Below are the code and all the weights of a small trained network. Each question names an input and a class and asks about switching units off, where a switched-off unit gives its printed mean instead of its output.

import numpy as np


def w(rows, s, z=0):
    codes = np.array(rows[::2]) - 128.0
    scale = np.full(codes.shape[1], s)
    scale[-1] = z or s
    return codes * scale


def f(y):
    return np.maximum(y, 0)


def log_softmax(a):
    a = a - a.max(-1, keepdims=True)
    return a - np.log(np.exp(a).sum(-1, keepdims=True))


def net(x, mask):
    res = np.array(x, float).reshape(1, 2) / 4 @ E
    y = f(res @ A[0][:, :-1].T + A[0][:, -1])
    res = res + np.where(mask, y, B[0][:, -1]) @ B[0][:, :-1]
    return log_softmax(res[-1] @ U[:, :-1].T + U[:, -1])


A, B = {}, {}
E = w([
[116,72,113,90,135,151,51,127,6,113],'x0',
[191,116,39,141,67,235,79,114,110,177],'x1',
],0.018)
A[0] = w([
[48,164,215,81,238,98,130,174,117,81,81],'N0',
[138,154,182,106,187,137,133,145,81,125,248],'N1',
[2,8,191,68,168,66,97,156,157,165,141],'N2',
[173,209,153,168,86,62,232,170,229,152,64],'N3',
[74,167,182,81,223,87,237,144,95,25,143],'N4',
[151,50,174,47,156,123,42,158,88,95,44],'N5',
[90,135,149,13,136,81,77,126,31,104,86],'N6',
[52,147,132,106,139,111,162,70,143,33,68],'N7',
],0.0074,0.015)
B[0] = w([
[179,201,134,140,121,220,64,98,95,152,213],'N0',
[129,85,109,107,180,44,201,152,158,202,228],'N1',
[164,118,134,85,94,142,100,109,138,138,214],'N2',
[68,164,135,160,204,111,59,103,109,87,209],'N3',
[161,157,98,96,109,129,81,115,105,176,249],'N4',
[115,177,180,200,170,130,4,137,138,101,166],'N5',
[39,147,150,151,160,121,73,167,162,54,190],'N6',
[124,178,136,124,120,170,115,133,97,113,160],'N7',
],0.013,0.02)
U = w([
[252,141,101,113,109,249,93,105,110,143,69],'0',
[22,134,159,168,148,103,98,120,133,73,62],'1',
[182,96,116,80,130,22,176,137,150,169,250],'2',
[130,99,172,108,33,137,141,145,131,29,83],'3',
],0.019,0.014)

Each question gives the input, the list of numbers given to net, and the class t.
The units are the neurons (one row each of A and B). Each row of codes is followed by its name. A weight is (code - 128) times the scale printed after its matrix; where a second scale follows, it is the last column's (A, B and U).
mask holds one flag per neuron, in row order. A switched-off neuron (its flag False) gives its mean, the last column of its row in B, instead of its output. The means were averaged over made-up inputs and are rounded, as every weight is.
A unit's drop is (log p(t) with every unit on - log p(t) with that unit switched off) / (log p(t) with every unit on - log p(t) with every unit switched off).
most important unit: the unit with the biggest drop
k most important neurons: the k neurons with the biggest drops, biggest first
drop when u is switched off: that unit's drop, to one decimal
input [-2,1], class 2: 2 most important neurons -> N0; N6
input [1,2], class 2: most important unit -> N0
input [6,-6], class 0: 2 most important neurons -> N0; N2
input [4,3], class 1: 3 most important neurons -> N0; N4; N2
input [-3,0], class 2: 4 most important neurons -> N6; N5; N0; N7
input [-5,3], class 1: 3 most important neurons -> N0; N1; N4
input [3,3], class 2: 2 most important neurons -> N0; N3
input [-5,-8], class 0: 2 most important neurons -> N0; N4
input [-7,5], class 1: 3 most important neurons -> N3; N0; N4
input [-7,6], class 1: drop when N3 is switched off -> 0.4
input [7,3], class 1: drop when N4 is switched off -> 0.0
input [2,1], class 2: drop when N0 is switched off -> 0.2
